Below is a small trained network, with its code and all its weights. Each question gives an input and a class and asks what happens when units are switched off, that is, made to give their printed mean instead of their output.

import numpy as np


def w(rows, s, z=0):
    codes = np.array(rows[::2]) - 128.0
    scale = np.full(codes.shape[1], s)
    scale[-1] = z or s
    return codes * scale


def f(y):
    return y / 2 * (1 + np.tanh(0.7978845608 * (y + 0.044715 * y**3)))


def log_softmax(a):
    a = a - a.max(-1, keepdims=True)
    return a - np.log(np.exp(a).sum(-1, keepdims=True))


def net(x, mask):
    res = np.array(x, float).reshape(1, 8) / 4 @ E
    y = f(res @ A[0][:, :-1].T + A[0][:, -1])
    res = res + np.where(mask, y, B[0][:, -1]) @ B[0][:, :-1]
    return log_softmax(res[-1] @ U[:, :-1].T + U[:, -1])


A, B = {}, {}
E = w([
[230,98,60,111],'x0',
[165,110,177,164],'x1',
[140,136,148,148],'x2',
[119,112,126,117],'x3',
[104,83,114,96],'x4',
[1,83,171,167],'x5',
[118,175,102,101],'x6',
[202,9,44,96],'x7',
],0.0056)
A[0] = w([
[147,163,194,91,237],'neuron 1',
[111,140,141,165,5],'neuron 2',
[152,117,172,177,235],'neuron 3',
[61,156,136,169,54],'neuron 4',
[12,139,188,138,118],'neuron 5',
[186,108,90,107,64],'neuron 6',
[189,144,64,136,66],'neuron 7',
[78,137,149,169,7],'neuron 8',
[174,111,51,125,54],'neuron 9',
[144,186,123,145,224],'neuron 10',
[113,175,108,107,142],'neuron 11',
[179,114,100,160,127],'neuron 12',
[160,128,146,163,196],'neuron 13',
[53,141,181,111,103],'neuron 14',
[148,212,120,136,201],'neuron 15',
[172,125,90,166,105],'neuron 16',
],0.011,0.0034)
B[0] = w([
[40,113,76,94,191],'neuron 1',
[161,125,191,110,120],'neuron 2',
[73,97,68,120,181],'neuron 3',
[254,147,186,170,173],'neuron 4',
[147,189,176,175,254],'neuron 5',
[183,135,163,124,182],'neuron 6',
[161,121,180,126,184],'neuron 7',
[179,200,176,119,149],'neuron 8',
[186,164,144,119,188],'neuron 9',
[84,92,93,102,184],'neuron 10',
[88,138,92,102,148],'neuron 11',
[171,121,138,81,168],'neuron 12',
[125,83,87,119,160],'neuron 13',
[127,241,203,180,199],'neuron 14',
[105,97,97,86,192],'neuron 15',
[163,116,151,88,156],'neuron 16',
],0.0086,0.0059)
U = w([
[1,153,82,172,254],'0',
[113,50,60,12,214],'1',
[225,185,178,128,2],'2',
],0.0065,0.0032)

Each question gives the input, the list of numbers given to net, and the class t.
The units are the neurons (one row each of A and B). Each row of codes is followed by its name. A weight is (code - 128) times the scale printed after its matrix; where a second scale follows, it is the last column's (A, B and U).
mask holds one flag per neuron, in row order. A switched-off neuron (its flag False) gives its mean, the last column of its row in B, instead of its output. The means were averaged over made-up inputs and are rounded, as every weight is.
A unit's drop is (log p(t) with every unit on - log p(t) with that unit switched off) / (log p(t) with every unit on - log p(t) with every unit switched off).
The circuit of an input: a set's keep is (log p(t) with only the set's units on - log p(t) with every unit switched off) / (log p(t) with every unit on - log p(t) with every unit switched off). Starting from the 12 units with the biggest drops (on a tie, the unit counted first), units are removed one at a time, each time the one whose removal leaves the highest keep (on an exact tie, the one counted first), for as long as the keep stays at least 0.8.
units of the circuit, in order: the units of the circuit, biggest drop first
k most important neurons: the k neurons with the biggest drops, biggest first
drop when u is switched off: that unit's drop, to one decimal
input [-4,7,5,6,-5,-8,-2,7], class 1: units of the circuit, in order : neuron 5; neuron 14
input [-8,8,4,-7,7,3,1,-7], class 2: units of the circuit, in order : neuron 4
input [-3,3,6,4,7,7,-2,-1], class 2: units of the circuit, in order : neuron 4; neuron 5
input [3,1,-7,-7,0,-3,5,8], class 2: units of the circuit, in order : neuron 9; neuron 6
input [0,-5,-6,7,4,7,2,-7], class 2: units of the circuit, in order : neuron 4; neuron 5
input [-8,0,1,6,-7,3,4,-4], class 2: 4 most important neurons : neuron 4; neuron 5; neuron 8; neuron 14
input [0,7,-5,2,1,6,4,-6], class 2: 4 most important neurons : neuron 4; neuron 5; neuron 8; neuron 14
input [-5,6,-8,4,6,3,7,-5], class 2: drop when neuron 8 is switched off : 0.1
input [-8,7,4,8,-3,-6,2,-2], class 0: drop when neuron 11 is switched off : 0.0
input [-6,-1,-1,-8,-3,7,0,0], class 2: drop when neuron 8 is switched off : 0.1
